Each row has a class, written after it, and each block has its own classes.
-8 -11 13 -3 10 40 -16 12 64 -15 11 18 -6 5 31 7 -36 64 66 -24 46 23 -55 71 25 4 7 51 -27 83 49 -40 -> J676
-41 46 -39 -84 47 15 14 6 35 -25 34 -18 12 -35 58 -40 -15 56 4 -31 4 72 -96 78 88 21 0 78 -8 -51 19 -24 -> J515
-26 -20 -9 25 31 51 13 10 70 -11 -1 27 -40 11 19 -3 -27 16 94 -6 25 10 -55 84 7 12 30 61 -16 58 34 -36 -> J290
-34 36 -55 -59 59 7 6 -11 56 -18 33 12 11 -43 69 -37 -16 90 15 -11 8 82 -96 70 106 10 -24 78 -9 -42 11 -14 -> J676
-50 32 -9 -90 52 21 10 1 47 -4 43 -16 9 -45 51 -32 -30 95 16 -22 4 64 -104 78 99 20 1 92 -17 -52 16 -26 -> J21
-47 43 -41 -75 48 15 7 9 40 -14 32 -14 9 -35 61 -34 -19 54 15 -32 0 72 -90 77 91 19 -3 82 -13 -49 21 -24 -> J515
-42 21 -43 -95 43 4 8 -16 43 -23 48 7 17 -44 47 -18 -18 84 12 -14 15 78 -81 79 77 14 -32 81 -15 -55 4 -8 -> J857
-49 48 -10 -82 50 9 6 -2 46 -10 36 -15 7 -24 40 -28 -26 65 20 -18 8 54 -81 89 97 28 0 85 -16 -61 19 -22 -> J570
-2 -33 -36 22 40 49 25 27 75 10 7 32 -28 13 2 4 -24 41 74 -11 25 5 -55 67 2 -2 30 57 -10 47 37 -49 -> J338
-13 -11 -28 22 21 48 3 21 78 0 8 21 -30 15 19 -6 -11 14 79 -6 31 10 -69 76 24 -1 25 55 -16 28 33 -48 -> J515
-42 27 -34 -91 42 -3 9 4 31 -28 22 -14 10 -34 44 -26 -30 70 4 -22 4 62 -84 88 100 28 -11 72 -15 -46 14 -25 -> J447
-43 19 -48 -79 39 -14 3 -12 51 -28 29 -16 15 -49 48 -31 -26 75 8 -3 8 66 -71 82 111 15 -18 75 -10 -57 5 -19 -> J447
-60 23 -26 -70 60 10 10 -24 54 -10 43 -7 7 -47 45 -42 -8 77 8 -5 1 59 -96 58 103 7 -3 91 1 -72 9 -19 -> J21
-13 -8 -16 27 20 47 1 27 66 -7 7 20 -30 13 20 -7 -5 13 85 -20 27 12 -66 75 24 12 27 48 -8 40 43 -59 -> J515
-50 41 -42 -71 52 0 -4 -18 53 -22 26 -4 15 -35 60 -44 -25 62 20 -5 16 76 -74 73 94 9 -27 80 -9 -56 10 -25 -> J216
-45 30 -45 -72 52 17 8 -2 60 -11 35 -4 16 -47 55 -42 -21 61 1 -17 16 71 -83 82 107 2 1 79 -2 -63 12 -23 -> J167
-15 -34 -5 29 27 51 15 8 61 1 18 16 -45 6 1 -7 -18 44 85 -12 20 -1 -66 68 20 13 40 54 -12 36 39 -57 -> J21
-9 -29 -12 16 26 47 -2 15 69 -4 9 34 -38 30 15 4 -14 21 78 -4 34 1 -79 76 31 1 23 35 -2 56 36 -36 -> J118
-27 -16 4 -5 16 53 -19 4 81 -23 -1 29 -36 24 3 3 -13 38 61 9 49 1 -83 89 22 -8 29 52 -10 38 40 -35 -> J164
-9 -31 -24 6 12 28 12 16 68 -11 10 11 -17 -4 4 5 -37 37 73 -13 30 8 -43 78 15 15 19 41 -24 38 36 -58 -> J447
-17 -18 9 -13 13 45 -19 11 76 -3 11 27 -19 30 25 7 -20 39 58 1 49 -5 -76 69 29 -7 18 45 -7 64 39 -30 -> J118
-18 -22 9 -20 16 40 -14 9 66 -12 21 20 -11 21 23 4 -27 41 59 -18 48 7 -72 66 19 5 17 43 -11 81 51 -33 -> J118
-11 -13 -10 37 24 49 9 12 76 -7 -7 23 -34 21 4 -10 -20 2 96 -4 38 2 -37 75 4 5 23 40 -9 48 41 -68 -> J216
-50 49 -2 -99 39 19 1 7 54 7 39 -19 11 -18 53 -28 -36 89 16 -18 14 42 -84 90 100 20 -3 91 -23 -46 14 -15 -> J570
-15 -16 7 1 8 46 -28 10 62 -12 5 26 -27 17 15 -2 -26 39 57 -21 54 2 -62 83 40 -4 34 59 -8 60 51 -44 -> J167
-13 -32 -14 18 13 33 7 14 62 -18 4 12 -25 5 0 0 -26 29 75 -14 29 3 -49 77 17 16 25 42 -17 48 39 -58 -> J447
-43 33 -47 -66 47 -2 3 -10 49 -18 37 -2 10 -43 57 -42 -8 47 16 -18 2 70 -88 68 103 8 -15 75 -2 -62 11 -18 -> J515
-48 46 -6 -85 42 14 -2 -9 63 -11 43 -7 17 -26 37 -28 -25 79 14 -16 19 53 -81 81 98 20 -5 92 -12 -66 20 -18 -> J570
-58 31 -46 -86 55 6 0 -20 62 -21 29 7 1 -41 46 -34 -24 64 12 0 9 59 -103 82 91 3 -13 76 -7 -72 2 -16 -> J164
-46 37 -23 -81 56 13 3 13 44 -16 32 -4 1 -27 66 -25 -25 64 19 -33 2 65 -103 85 99 24 -4 70 -4 -32 12 -20 -> J118
-21 1 25 -13 14 48 -18 15 79 -2 9 17 -16 39 7 6 -15 56 69 11 57 -4 -61 91 30 4 28 67 -16 49 49 -33 -> J570
-58 42 -31 -95 52 20 4 7 53 -21 27 -5 -6 -37 55 -29 -39 83 15 -30 5 55 -107 97 79 18 0 85 -17 -56 6 -27 -> J164
-32 -10 9 2 21 53 -6 2 64 -24 1 21 -35 17 23 -11 -33 31 77 -12 40 3 -67 82 17 14 27 71 -20 72 40 -24 -> J290
-19 -9 10 -19 18 44 -31 11 69 -13 10 33 -19 32 26 7 -18 47 57 -7 52 6 -90 74 38 3 17 55 -3 71 53 -29 -> J118
-7 -25 -18 1 13 47 6 9 61 -13 18 30 -34 7 10 13 -27 53 86 -14 40 12 -54 90 4 12 10 56 -26 47 25 -39 -> J857
-9 -13 -2 -16 28 38 -8 21 73 -11 10 27 -17 13 8 1 -27 68 58 -10 49 12 -73 78 23 -1 22 72 -12 64 45 -36 -> J338
-45 39 -43 -74 50 9 9 6 33 -16 31 -14 4 -35 59 -36 -18 48 19 -33 -4 69 -89 78 94 20 -3 77 -7 -48 18 -24 -> J515
-48 38 -45 -88 50 8 13 -7 52 -26 44 0 12 -51 50 -22 -20 77 22 -12 14 80 -91 87 78 22 -26 85 -18 -74 -8 -21 -> J857
-3 -18 -30 25 31 51 0 11 74 -14 10 29 -30 11 22 3 -26 56 79 -13 36 28 -71 79 27 2 15 59 -19 56 42 -36 -> J676
-62 33 -33 -63 61 11 20 -7 50 -22 30 -1 3 -44 65 -40 -26 57 29 -23 -7 73 -83 80 81 24 -11 93 -12 -50 -1 -17 -> J290
-48 32 -38 -71 45 13 1 -10 64 -11 33 -5 13 -32 52 -38 -5 43 4 -5 12 60 -88 63 95 -5 -6 82 -3 -57 17 -9 -> J515
-18 -19 -4 -1 25 46 -10 22 62 -17 12 23 -26 26 24 5 -16 33 69 -17 39 15 -74 79 34 12 21 39 -5 65 47 -37 -> J118
-40 51 -24 -87 44 11 6 -3 38 -28 22 -16 5 -29 56 -43 -36 73 18 -25 17 65 -75 90 88 20 -12 79 -8 -38 13 -29 -> J216
-50 39 -34 -90 56 20 3 10 44 -12 34 -8 10 -28 67 -24 -31 64 11 -28 5 69 -103 80 105 23 -9 71 -8 -38 17 -16 -> J118
-51 47 -37 -89 44 14 0 5 37 -11 33 -16 8 -33 64 -37 -28 56 11 -33 4 61 -97 74 97 19 -5 83 -15 -44 19 -22 -> J515
-27 -17 -17 26 34 53 15 4 63 -16 0 21 -38 8 24 -10 -27 21 91 -10 21 12 -60 84 16 14 27 67 -12 50 28 -34 -> J290
-13 -20 -6 -4 10 50 -14 16 63 -12 14 16 -26 12 15 -6 -33 45 55 -27 52 6 -59 84 29 0 37 57 -14 62 51 -46 -> J167
-7 -14 -1 -16 28 49 -11 22 76 -5 4 34 -20 26 7 2 -17 71 51 1 52 2 -81 77 24 -8 26 77 -7 64 44 -31 -> J338
-46 23 -22 -71 58 -5 13 -20 48 -17 46 -4 9 -57 46 -39 -10 87 16 -13 -2 74 -92 70 107 16 -10 88 -1 -73 7 -25 -> J21
-42 48 -19 -76 46 4 -4 -4 42 -21 21 -11 -1 -30 55 -38 -39 62 26 -27 12 66 -75 88 91 22 -14 84 -14 -38 18 -34 -> J216
-30 -13 18 6 20 59 -3 3 58 -29 -2 22 -39 28 15 -15 -21 23 73 -8 44 -5 -71 82 16 12 31 65 -15 81 43 -24 -> J290
-45 43 -38 -90 50 23 10 9 37 -7 28 -16 7 -42 60 -38 -38 66 4 -35 11 62 -90 93 103 15 11 82 -7 -45 16 -29 -> J167
-5 -12 -16 24 22 42 2 12 72 -5 -2 21 -33 16 14 -6 -31 24 94 -5 36 13 -44 85 16 7 14 50 -13 45 37 -61 -> J216
-42 14 -52 -81 43 -9 14 -14 54 -22 28 -9 20 -42 44 -33 -14 68 0 7 7 63 -75 77 109 5 -20 69 -3 -68 0 -12 -> J447
-21 -13 7 9 30 47 -1 10 67 5 13 18 -25 -4 16 0 -21 58 86 -10 26 15 -82 77 37 14 30 68 -11 35 41 -58 -> J21
-14 -34 -22 26 14 36 -6 1 74 -14 -5 26 -37 18 -6 4 -19 23 71 10 36 -9 -56 75 28 1 26 50 -12 38 38 -44 -> J447
-17 -14 -3 -19 17 44 -19 15 63 -11 17 26 -22 28 31 2 -26 60 58 -19 45 1 -80 74 33 5 15 53 -6 67 41 -31 -> J118
-48 34 -42 -63 47 7 4 -3 51 -21 39 -5 10 -36 55 -43 0 50 10 -21 3 71 -89 66 96 9 -9 76 -1 -60 14 -20 -> J515
-9 -17 -4 24 31 45 2 29 66 -10 9 30 -33 16 22 6 -15 23 92 -21 26 20 -80 87 31 20 24 36 -4 54 38 -55 -> J118
-24 2 33 -11 14 54 -20 17 76 -3 4 14 -17 39 6 2 -9 39 77 15 57 -4 -67 94 50 8 27 57 -14 56 52 -34 -> J570
-4 -15 -10 21 38 45 -2 37 70 -6 3 37 -37 14 3 4 -17 53 84 -17 28 17 -86 89 28 11 29 70 -6 47 38 -55 -> J338
-17 -32 -32 13 23 45 2 3 73 -17 9 36 -46 14 6 3 -26 44 71 -8 30 5 -66 83 1 0 27 47 -15 34 37 -41 -> J164
-12 -31 -26 14 20 57 17 2 65 -15 18 23 -29 8 0 7 -16 28 75 -5 38 14 -51 77 -6 7 19 51 -20 44 34 -38 -> J857
-16 -22 -3 32 23 49 12 11 79 3 16 17 -31 24 -7 3 -21 19 91 -3 32 -4 -41 77 10 13 36 47 -20 33 44 -49 -> J570
-5 -22 -27 18 17 46 4 21 67 -4 13 22 -29 18 15 0 -13 19 78 -11 32 16 -65 75 16 4 25 45 -17 43 45 -46 -> J515
-11 -29 -23 22 17 38 6 16 66 -13 -1 15 -26 4 1 3 -25 28 83 -2 28 9 -64 87 36 15 19 44 -15 34 30 -56 -> J447
-9 -16 -5 4 36 49 -1 35 73 -7 3 36 -26 25 1 2 -10 53 65 -10 40 8 -77 79 23 2 27 67 -4 51 43 -46 -> J338
-61 30 -37 -59 62 11 21 -7 46 -23 31 -1 -2 -46 57 -40 -26 41 34 -21 -9 76 -87 80 86 29 -11 83 -13 -55 5 -18 -> J290
-43 36 -35 -91 50 3 -3 -7 44 -15 40 2 10 -35 69 -32 -22 74 11 -19 9 66 -104 74 114 18 -18 66 3 -42 8 -12 -> J118
-57 27 -24 -73 57 10 6 -7 52 -9 44 -6 6 -46 46 -33 -15 79 21 -7 5 67 -104 67 96 20 -4 84 -11 -67 15 -33 -> J21
-18 -18 10 11 25 53 -2 5 74 1 12 17 -35 5 9 -7 -14 54 82 9 36 2 -86 77 42 3 35 64 -8 36 36 -45 -> J21
-51 51 -6 -89 46 10 6 4 48 -8 35 -20 2 -20 45 -29 -31 71 21 -18 10 46 -77 92 97 27 3 85 -19 -56 14 -21 -> J570

Next block, with new classes.
22 -53 -36 44 37 71 -77 51 -14 -8 4 -39 -20 81 -17 35 -46 43 64 34 10 -12 -49 7 26 18 33 -10 -6 5 -9 -75 -> J197
30 -53 -62 54 65 15 -87 -5 0 23 -18 0 -53 62 -6 -9 -9 -2 9 -19 18 26 -12 11 18 75 18 -40 -8 10 18 12 -> J500
63 -65 -48 52 47 39 -30 -2 20 49 46 9 -13 61 34 19 -3 -6 20 28 31 -33 -6 43 31 5 7 1 -15 -10 -34 -43 -> J930
70 -41 -34 34 77 37 -64 23 0 20 31 -42 -45 74 54 46 13 55 14 26 22 33 -15 32 15 15 1 7 -16 51 -20 -39 -> J773
50 -28 -53 56 68 14 -67 18 31 -19 -54 -18 -75 56 -36 29 24 18 13 -9 42 30 -3 39 -14 46 46 -9 0 24 13 -6 -> J787
93 -61 -49 37 50 44 -64 -10 30 63 26 7 -18 24 51 19 8 -23 31 23 57 -29 22 114 -6 -19 6 -24 -39 -13 -42 -40 -> J295
76 -48 -17 26 58 61 -59 4 22 11 19 -22 -41 52 9 51 -11 23 23 40 37 -8 -22 50 20 6 6 6 12 13 1 -53 -> J787
82 -60 -20 21 58 45 -39 -17 17 30 50 -10 -1 65 9 40 11 -8 41 26 24 -25 9 42 40 32 5 -5 18 -7 28 -56 -> J773
78 -52 -41 58 45 50 -18 4 31 33 52 -8 -34 70 -3 23 42 -23 40 9 1 -66 -17 31 25 49 26 -14 8 3 4 -40 -> J295
37 -42 -45 58 60 12 -71 4 27 -11 -29 -27 -53 71 -23 10 5 -3 43 -20 24 17 10 50 -22 83 40 -21 2 4 47 1 -> J773
47 -36 -44 55 47 12 -82 12 15 -13 -18 -29 -68 63 -42 -3 8 -9 39 -33 15 27 -4 -2 -1 70 44 -41 -4 -10 22 11 -> J197
68 -62 -25 31 62 50 -41 -13 9 39 78 -4 -3 54 3 52 21 -8 45 33 36 -2 -22 58 12 29 0 -8 25 21 3 -44 -> J295
68 -46 -18 34 58 50 -48 8 13 26 52 -36 -5 72 6 29 4 2 54 31 23 -31 -4 56 8 24 23 -18 15 -5 0 -40 -> J197
42 -10 -17 20 62 18 -64 30 -12 65 -9 -21 -26 75 48 12 11 19 52 33 -38 -32 -10 102 28 -1 24 -16 23 30 -10 -19 -> J815
53 -51 -59 60 60 28 -64 -16 45 7 -35 7 -72 52 -29 1 -13 -22 34 -10 46 3 38 88 -27 78 24 -29 5 -6 29 18 -> J787
69 -52 -33 13 65 -1 -12 8 48 57 64 -11 -34 77 63 12 -29 -10 60 -11 30 -39 46 76 31 47 14 -1 -7 28 -25 -6 -> J815
50 -52 -42 48 48 11 -45 -2 28 14 -32 -12 -80 62 -10 -10 -14 -15 25 -19 23 8 -10 42 -11 64 33 -31 2 1 15 -1 -> J930
57 -71 -21 40 53 8 -44 3 9 13 -30 -18 -81 32 -8 -3 -55 -15 25 -17 47 21 6 70 -23 75 25 -46 13 -1 26 -6 -> J197
44 -64 -70 39 66 -6 -57 17 16 3 -28 -11 -61 64 17 9 -67 -10 44 -11 43 20 34 61 10 72 26 -12 -7 19 30 -6 -> J773
35 -60 -65 75 58 31 -64 -7 4 9 14 13 -62 55 -39 13 33 -33 30 -14 18 10 -14 45 -18 89 31 -38 10 34 14 24 -> J295
80 -56 -40 38 61 36 -26 -39 46 47 24 -10 -5 65 43 8 -7 -31 53 24 72 -22 34 105 -6 20 9 -3 -10 -20 14 -34 -> J644
63 -32 -1 24 62 49 -50 -12 32 58 32 -54 -69 69 27 16 7 5 40 32 36 -18 -10 66 13 55 11 -10 21 -8 8 -15 -> J500
63 -32 -27 22 57 59 -34 -51 31 36 63 3 -8 58 0 31 61 -33 48 33 23 -7 -3 38 28 37 -4 -13 12 12 23 -34 -> J500
60 -60 -20 48 58 53 -48 -6 13 37 58 -10 -30 64 22 28 -5 -2 41 35 33 -32 -4 68 13 20 5 -6 18 -2 -3 -36 -> J667
77 -69 -72 32 63 -25 -39 -7 27 35 -6 42 -11 31 19 2 13 -27 30 -34 30 5 42 68 15 42 27 -21 -64 37 -21 -41 -> J773
98 -40 -20 34 48 45 -32 -44 40 41 35 -14 8 67 18 6 34 -36 41 14 17 -54 10 49 32 12 9 -15 2 -46 31 -53 -> J644
22 -70 -77 54 73 -18 -82 0 -7 27 -28 48 -62 24 3 -2 -17 -13 0 -37 46 56 4 23 25 54 18 -22 -43 34 -48 4 -> J815
77 -60 -52 50 52 61 -62 -10 28 38 24 8 -33 69 16 17 -20 -9 37 33 34 -30 6 61 28 27 6 1 3 -6 9 -21 -> J787
76 -35 -13 17 48 43 -29 -27 33 49 29 -27 -42 58 40 -2 0 -21 41 37 39 -37 -9 72 2 28 0 -3 19 -3 14 -28 -> J500
19 -28 -68 33 77 -12 -77 -11 -4 11 -8 24 -34 42 -7 6 -3 -22 27 -33 12 35 19 14 30 54 20 -38 -20 28 -18 4 -> J815
47 -41 -58 52 60 9 -66 -5 35 29 -14 3 -46 49 -7 7 -28 3 32 -15 60 26 26 46 6 59 24 -12 -25 -9 3 -1 -> J787
72 -52 -78 68 58 -30 -10 -5 23 64 29 36 -41 43 88 -7 -33 -34 37 -10 72 -9 -8 19 55 7 16 41 -50 18 -42 -48 -> J815
70 -74 -33 65 50 36 -19 17 44 44 47 -16 -30 58 20 31 2 -2 26 11 43 -51 18 79 1 42 14 -7 15 -27 5 -22 -> J295
-16 16 -3 35 18 49 4 5 28 72 -13 -13 -49 29 55 36 31 5 26 15 12 12 52 71 35 29 14 -13 -22 0 -5 42 -> J815
61 -60 -14 32 52 55 -52 -21 22 9 51 -30 -37 71 -2 32 1 -10 45 20 27 -15 -2 56 9 40 3 -9 26 -5 22 -19 -> J644
74 -53 -25 37 62 59 -31 -9 36 36 27 -13 -26 59 38 27 10 -8 35 40 49 -35 11 85 7 4 14 -7 -6 3 -9 -51 -> J667
40 -57 -52 66 74 -7 -40 -19 7 35 -17 -1 -68 55 0 -5 -17 -27 43 -13 64 19 29 98 -36 107 37 -21 6 22 25 19 -> J773
32 -68 -69 63 56 5 -43 -12 36 5 -20 24 -45 55 -27 -2 2 -33 24 -20 45 25 7 41 -8 70 32 -21 -16 10 4 6 -> J930
66 -44 -40 49 60 5 -62 0 18 4 -27 -28 -75 42 0 -9 -30 -26 20 -18 35 18 8 26 3 60 28 -39 -3 -20 27 0 -> J197
67 -42 -44 37 67 26 -64 -2 23 1 -16 -31 -68 75 6 8 8 0 -5 -7 19 20 -6 7 9 39 20 -35 8 -1 13 8 -> J930
62 -48 -43 55 67 21 -67 -9 28 21 -12 -14 -63 70 -4 -3 -39 1 28 -14 32 4 16 62 -18 83 18 -30 18 0 43 17 -> J787
34 -39 -32 71 34 14 -33 5 13 27 -9 -9 -80 55 -30 -9 6 -15 49 -24 14 14 14 48 -16 91 32 -38 14 -9 30 26 -> J197
64 -37 -12 19 60 28 -37 4 48 17 29 -32 -69 45 21 41 7 -25 48 38 49 -11 9 66 37 9 24 19 7 4 -5 -33 -> J667
55 -38 -68 55 73 0 -68 -3 42 3 -62 10 -59 28 0 4 -24 -21 26 -1 48 12 30 106 -27 39 26 -17 -20 9 13 -14 -> J787
45 -82 -36 46 44 51 -23 -2 37 18 10 17 16 53 12 45 15 -4 34 25 42 -6 32 100 1 33 10 2 -6 14 33 -31 -> J773
53 -13 -17 40 35 87 -71 4 0 22 26 -31 -27 82 -24 24 48 50 11 24 9 -24 -37 -27 22 19 22 -9 2 -7 -20 -22 -> J787
29 -50 -58 73 60 12 -61 12 -28 10 2 -6 -55 51 -8 4 -30 4 19 -13 28 35 -21 -1 3 66 25 -33 -7 18 -1 -5 -> J197
32 -38 -28 37 51 -8 -77 4 16 14 -11 -25 -74 53 -20 0 -2 -1 30 -34 14 27 -21 18 7 79 32 -28 5 10 30 7 -> J500
13 -24 -68 59 45 23 -15 -7 76 -11 -55 1 -40 42 -7 20 23 -30 44 -16 46 23 89 86 -21 76 29 -18 -41 -6 45 14 -> J773
57 -51 -28 38 66 62 -53 -22 -7 56 52 11 27 83 16 20 23 3 30 24 9 -40 -18 25 43 24 6 -21 19 -2 -6 -45 -> J815
38 -74 -39 46 50 22 -80 -2 3 17 -17 1 -71 57 -24 -2 -10 -11 1 -16 19 22 -14 33 5 65 28 -42 7 2 0 28 -> J930
28 -74 -63 50 48 6 -56 12 4 12 -34 16 -48 60 -14 -6 -40 -6 17 -23 13 12 -3 41 1 60 31 -41 -8 14 3 -2 -> J930
38 -60 -49 68 39 38 -84 0 12 12 0 -3 -58 45 -34 4 8 -16 22 -30 21 7 -29 6 1 73 32 -40 -18 -11 8 -2 -> J295
25 -43 -58 51 53 -32 -85 -3 28 35 -50 2 -41 39 -6 -25 -41 -23 40 -34 43 28 10 52 8 67 34 -26 -22 -33 33 -1 -> J500
61 -46 -32 51 44 80 -70 0 3 27 45 -29 -66 66 0 25 25 -1 32 14 2 -34 -19 50 -10 47 15 -44 10 15 -10 -3 -> J295
63 -57 -28 50 56 60 -44 -6 22 43 31 -3 -10 66 25 19 1 1 47 40 32 -41 1 86 6 6 8 -10 2 -9 -2 -56 -> J667
24 -40 -46 47 61 1 -56 -5 17 -6 -30 6 -45 55 -19 1 -18 -28 39 -29 12 -2 1 35 6 69 30 -30 16 6 33 -10 -> J815
79 -81 -47 34 48 48 -29 13 46 38 22 3 -26 63 16 39 22 -13 49 28 56 -9 10 104 3 18 21 1 5 23 1 -24 -> J295
82 -50 -17 23 53 50 -49 1 19 50 13 -34 -69 74 31 13 -4 5 18 33 22 -13 -17 45 30 16 12 -14 18 -10 -11 -20 -> J930
74 -64 -21 20 55 44 -58 -27 19 55 32 8 -56 39 12 25 40 -18 17 30 35 10 -8 65 30 25 -4 -12 9 16 -6 -15 -> J500
54 -54 -35 53 63 -1 -38 -22 35 17 1 -20 -69 70 -15 -7 4 -35 33 -27 32 1 23 58 -1 96 31 -23 18 -5 41 29 -> J644
57 -57 -40 59 58 3 -37 7 14 19 -12 -13 -77 50 -16 -6 -3 -15 26 -23 40 19 -1 32 -6 82 41 -30 -7 13 3 3 -> J197
64 -70 -51 51 55 40 -48 3 20 23 17 6 -26 53 21 28 6 3 45 16 39 -29 25 110 -25 24 14 -10 -22 22 -19 -46 -> J773
